Below are the code and all the weights of a small trained network. Each question names an input and a class and asks about switching units off, where a switched-off unit gives its printed mean instead of its output.

import numpy as np


def w(rows, s, z=0):
    codes = np.array(rows[::2]) - 128.0
    scale = np.full(codes.shape[1], s)
    scale[-1] = z or s
    return codes * scale


def f(y):
    return y / 2 * (1 + np.tanh(0.7978845608 * (y + 0.044715 * y**3)))


def log_softmax(a):
    a = a - a.max(-1, keepdims=True)
    return a - np.log(np.exp(a).sum(-1, keepdims=True))


def net(x, mask):
    res = np.array(x, float).reshape(1, 6) / 4 @ E
    y = f(res @ A[0][:, :-1].T + A[0][:, -1])
    res = res + np.where(mask, y, B[0][:, -1]) @ B[0][:, :-1]
    return log_softmax(res[-1] @ U[:, :-1].T + U[:, -1])


A, B = {}, {}
E = w([
[77,180,158,70,107,175,21],'x0',
[113,125,128,131,135,122,124],'x1',
[134,211,10,151,138,130,133],'x2',
[136,174,123,29,151,77,227],'x3',
[199,227,209,196,253,162,160],'x4',
[123,197,153,171,45,111,221],'x5',
],0.0078)
A[0] = w([
[149,52,227,71,67,142,147,47],'neuron 1',
[96,179,181,182,19,89,125,179],'neuron 2',
[152,51,226,129,124,121,137,40],'neuron 3',
[189,118,120,138,72,142,160,57],'neuron 4',
[231,84,82,69,145,174,70,108],'neuron 5',
[143,190,143,43,63,156,59,83],'neuron 6',
[142,153,1,136,106,150,130,104],'neuron 7',
[177,47,77,184,145,89,175,112],'neuron 8',
[162,64,116,254,84,177,56,3],'neuron 9',
[150,121,117,34,156,105,149,119],'neuron 10',
[115,71,86,80,20,124,130,46],'neuron 11',
[177,54,102,133,189,101,58,155],'neuron 12',
[169,62,99,127,138,98,173,91],'neuron 13',
],0.0097,0.0033)
B[0] = w([
[120,170,32,100,189,108,78,216],'neuron 1',
[119,20,102,163,139,155,171,212],'neuron 2',
[157,138,51,150,113,129,85,190],'neuron 3',
[68,102,143,146,95,106,145,146],'neuron 4',
[88,109,129,211,118,143,174,185],'neuron 5',
[64,141,166,83,97,146,63,198],'neuron 6',
[158,124,63,101,172,100,70,215],'neuron 7',
[69,124,178,86,106,187,8,220],'neuron 8',
[153,178,141,2,135,79,197,225],'neuron 9',
[155,112,128,95,109,108,211,190],'neuron 10',
[210,162,205,197,171,151,167,254],'neuron 11',
[130,74,113,171,102,145,184,214],'neuron 12',
[81,188,166,91,108,146,108,185],'neuron 13',
],0.015,0.0081)
U = w([
[138,125,122,21,98,90,221,125],'0',
[61,135,160,113,86,199,77,98],'1',
[161,145,3,168,145,114,87,92],'2',
[242,152,204,208,172,170,133,111],'3',
[131,102,91,119,126,178,155,254],'4',
[74,58,64,169,91,185,206,76],'5',
],0.011,0.0062)

Each question gives the input, the list of numbers given to net, and the class t.
The units are the neurons (one row each of A and B). Each row of codes is followed by its name. A weight is (code - 128) times the scale printed after its matrix; where a second scale follows, it is the last column's (A, B and U).
mask holds one flag per neuron, in row order. A switched-off neuron (its flag False) gives its mean, the last column of its row in B, instead of its output. The means were averaged over made-up inputs and are rounded, as every weight is.
A unit's drop is (log p(t) with every unit on - log p(t) with that unit switched off) / (log p(t) with every unit on - log p(t) with every unit switched off).
The circuit of an input: a set's keep is (log p(t) with only the set's units on - log p(t) with every unit switched off) / (log p(t) with every unit on - log p(t) with every unit switched off). Starting from the 12 units with the biggest drops (on a tie, the unit counted first), units are removed one at a time, each time the one whose removal leaves the highest keep (on an exact tie, the one counted first), for as long as the keep stays at least 0.8.
circuit, biggest first: the units of the circuit, biggest drop first
unit that matters most: the unit with the biggest drop
top k neurons: the k neurons with the biggest drops, biggest first
drop of u: that unit's drop, to one decimal
input [-4,-3,-7,-7,5,6], class 0: unit that matters most	neuron 9
input [-8,3,8,3,0,3], class 1: top 3 neurons	[neuron 8; neuron 13; neuron 1]
input [-1,3,-5,3,-7,-7], class 3: top 2 neurons	[neuron 11; neuron 2]
input [-4,5,8,7,-6,-2], class 2: top 3 neurons	[neuron 7; neuron 9; neuron 6]
input [-5,1,7,4,-5,-8], class 5: top 4 neurons	[neuron 5; neuron 12; neuron 1; neuron 10]
input [3,-2,6,-6,-3,2], class 0: top 2 neurons	[neuron 9; neuron 1]
input [-5,4,1,-4,3,-3], class 1: top 3 neurons	[neuron 8; neuron 11; neuron 10]
input [6,-2,0,-1,4,0], class 1: top 2 neurons	[neuron 11; neuron 6]
input [-3,4,5,-4,-7,-2], class 3: top 2 neurons	[neuron 11; neuron 1]
input [-6,2,-2,-4,-7,-5], class 3: top 3 neurons	[neuron 11; neuron 6; neuron 12]
input [-7,1,-5,0,7,-7], class 1: circuit, biggest first	[neuron 8; neuron 11]
input [4,-5,-8,-7,7,8], class 2: top 3 neurons	[neuron 3; neuron 1; neuron 11]
input [-6,6,2,5,0,7], class 5: top 3 neurons	[neuron 9; neuron 2; neuron 6]
input [6,2,0,-6,1,8], class 5: circuit, biggest first	[neuron 2]
input [-8,-2,-2,-5,8,1], class 1: drop of neuron 8	0.6
input [0,5,5,-7,1,1], class 0: drop of neuron 9	0.9
input [-6,3,6,-6,1,-8], class 5: drop of neuron 8	-0.1
